Below is a small trained network, with its code and all its weights. Each question gives an input and a target symbol and asks what happens when units are switched off, that is, made to give their printed mean instead of their output.

import numpy as np


def w(rows, s, z=0):
    codes = np.array(rows[::2]) - 128.0
    scale = np.full(codes.shape[1], s)
    scale[-1] = z or s
    return codes * scale


def f(y):
    return np.maximum(y, 0)


def softmax(a):
    e = np.exp(a - a.max(-1, keepdims=True))
    return e / e.sum(-1, keepdims=True)


def log_softmax(a):
    a = a - a.max(-1, keepdims=True)
    return a - np.log(np.exp(a).sum(-1, keepdims=True))


def net(x, mask):
    ids = ['ΓΔΛΠΣΨβζηθμξτφω'.index(c) for c in x.split()]
    T = len(ids)
    res = E[ids] + P[:T]
    r = res
    for j in range(2):
        rows = slice(2 * j, 2 * j + 2)
        q, k, v = (r @ M[0][rows].T for M in (Q, K, V))
        z = softmax(np.where(np.tri(T) > 0, q @ k.T / 2**0.5, -1e9)) @ v
        o = O[0][rows]
        res = res + np.where(mask[j], z, o[:, -1]) @ o[:, :-1]
    y = f(res @ A[0][:, :-1].T + A[0][:, -1])
    res = res + np.where(mask[2:6], y, B[0][:, -1]) @ B[0][:, :-1]
    return log_softmax(res[-1] @ U[:, :-1].T + U[:, -1])


Q, K, V, O, A, B = {}, {}, {}, {}, {}, {}
E = w([
[103,139,91,88,153],'Γ',
[93,152,60,151,160],'Δ',
[107,66,116,164,106],'Λ',
[95,153,151,64,132],'Π',
[60,88,133,171,185],'Σ',
[120,119,70,111,142],'Ψ',
[66,144,63,108,204],'β',
[108,85,141,133,147],'ζ',
[111,79,170,62,124],'η',
[140,98,99,75,139],'θ',
[109,121,73,68,167],'μ',
[129,106,42,112,140],'ξ',
[108,63,93,73,150],'τ',
[87,10,166,108,188],'φ',
[103,4,140,235,110],'ω',
],0.014)
P = w([
[187,211,176,164,136],'0',
[60,91,124,80,43],'1',
[222,101,137,178,146],'2',
[133,229,185,134,189],'3',
[91,112,39,70,57],'4',
[175,121,149,157,155],'5',
[125,227,200,156,182],'6',
[43,108,64,124,61],'7',
[193,107,167,171,166],'8',
[164,246,190,131,200],'9',
[28,134,25,175,87],'10',
[179,74,228,160,201],'11',
[177,176,241,141,199],'12',
],0.011)
Q[0] = w([
[118,137,135,169,3],'H0',
[24,130,123,67,103],'H0',
[141,134,68,113,94],'H1',
[171,107,78,131,40],'H1',
],0.012)
K[0] = w([
[230,90,225,71,207],'H0',
[195,179,59,23,108],'H0',
[182,137,219,97,89],'H1',
[254,147,224,129,225],'H1',
],0.0084)
V[0] = w([
[124,20,231,254,135],'H0',
[103,148,139,16,234],'H0',
[112,158,32,3,159],'H1',
[240,12,198,33,217],'H1',
],0.006)
O[0] = w([
[69,129,175,93,175,72],'H0',
[254,127,115,209,223,174],'H0',
[204,26,20,143,158,253],'H1',
[84,26,211,60,245,32],'H1',
],0.0063,0.0026)
A[0] = w([
[122,182,160,148,253,27],'N0',
[127,189,115,1,129,3],'N1',
[158,236,132,124,58,233],'N2',
[87,149,52,124,168,176],'N3',
],0.0086,0.0014)
B[0] = w([
[164,150,193,81,81,230],'N0',
[66,98,200,228,60,163],'N1',
[87,25,62,255,126,191],'N2',
[147,84,190,43,61,255],'N3',
],0.0074,0.004)
U = w([
[40,33,96,92,37,245],'Γ',
[82,64,40,99,142,217],'Δ',
[47,135,2,180,129,33],'Λ',
[165,110,76,130,153,64],'Π',
[155,136,137,106,103,9],'Σ',
[128,163,151,121,104,159],'Ψ',
[111,183,138,159,135,253],'β',
[185,95,186,106,66,13],'ζ',
[130,132,89,139,122,59],'η',
[140,129,77,130,157,161],'θ',
[137,151,118,138,131,49],'μ',
[146,124,184,94,120,28],'ξ',
[156,104,135,106,142,79],'τ',
[168,67,121,128,196,78],'φ',
[78,144,153,159,59,26],'ω',
],0.0095,0.0031)

Each question gives the input, a string of symbols that net reads in full, and the target symbol t.
The units are the heads (2 rows each of Q, K, V and O) and the neurons (one row each of A and B). Each row of codes is followed by its name. A weight is (code - 128) times the scale printed after its matrix; where a second scale follows, it is the last column's (O, A, B and U).
mask holds one flag per unit, heads first, then neurons. A switched-off unit (its flag False) gives its mean, the last column of its rows in O or B, instead of its output. The means were averaged over made-up inputs and are rounded, as every weight is.
A unit's drop is (log p(t) with every unit on - log p(t) with that unit switched off) / (log p(t) with every unit on - log p(t) with every unit switched off).
The circuit of an input: a set's keep is (log p(t) with only the set's units on - log p(t) with every unit switched off) / (log p(t) with every unit on - log p(t) with every unit switched off). Starting from all 6 units, units are removed one at a time, each time the one whose removal leaves the highest keep (on an exact tie, the one counted first), for as long as the keep stays at least 0.8.
circuit, biggest first: the units of the circuit, biggest drop first
top k neurons: the k neurons with the biggest drops, biggest first
heads that matter: for each layer, one digit per head in row order, 1 if its drop is at least 0.15 and else 0, layers parted by /
drop of u: that unit's drop, to one decimal
input ζ ω θ, target Γ: heads that matter -> 10
input Γ ω Π, target Γ: top neuron -> [N1]
input φ ω Π Π, target ω: circuit, biggest first -> [H1, N1, N2]
input θ Σ ζ Δ η μ η ω μ Σ, target ω: circuit, biggest first -> [H1, H0, N1]
input ζ ζ φ Δ Σ Ψ Δ ξ φ Ψ Δ Γ Γ, target Λ: heads that matter -> 01
input Δ Γ ζ μ φ τ η Δ Π Π Δ τ μ, target Λ: heads that matter -> 01
input Σ ω β Γ, target ω: circuit, biggest first -> [H1, N1, H0]
input Δ ω Ψ Λ Ψ θ θ Σ β Σ Δ η β, target Λ: heads that matter -> 11
input φ Σ β Δ β τ μ Δ μ θ Δ Π ζ, target Λ: circuit, biggest first -> [H1, N2, N3]
input Π Σ ξ τ ω ξ Π, target ω: top 3 neurons -> [N1, N2, N0]
input ξ ω φ, target Γ: drop of N2 -> -0.1
input τ Σ θ Ψ θ Ψ Ψ Π η Γ Δ, target Γ: drop of H0 -> -0.3
input ξ φ μ Λ Δ Γ η Λ ω τ β, target Γ: drop of N3 -> 1.2
input Ψ Π Σ ω ζ ζ η ω τ, target Γ: circuit, biggest first -> [H0]
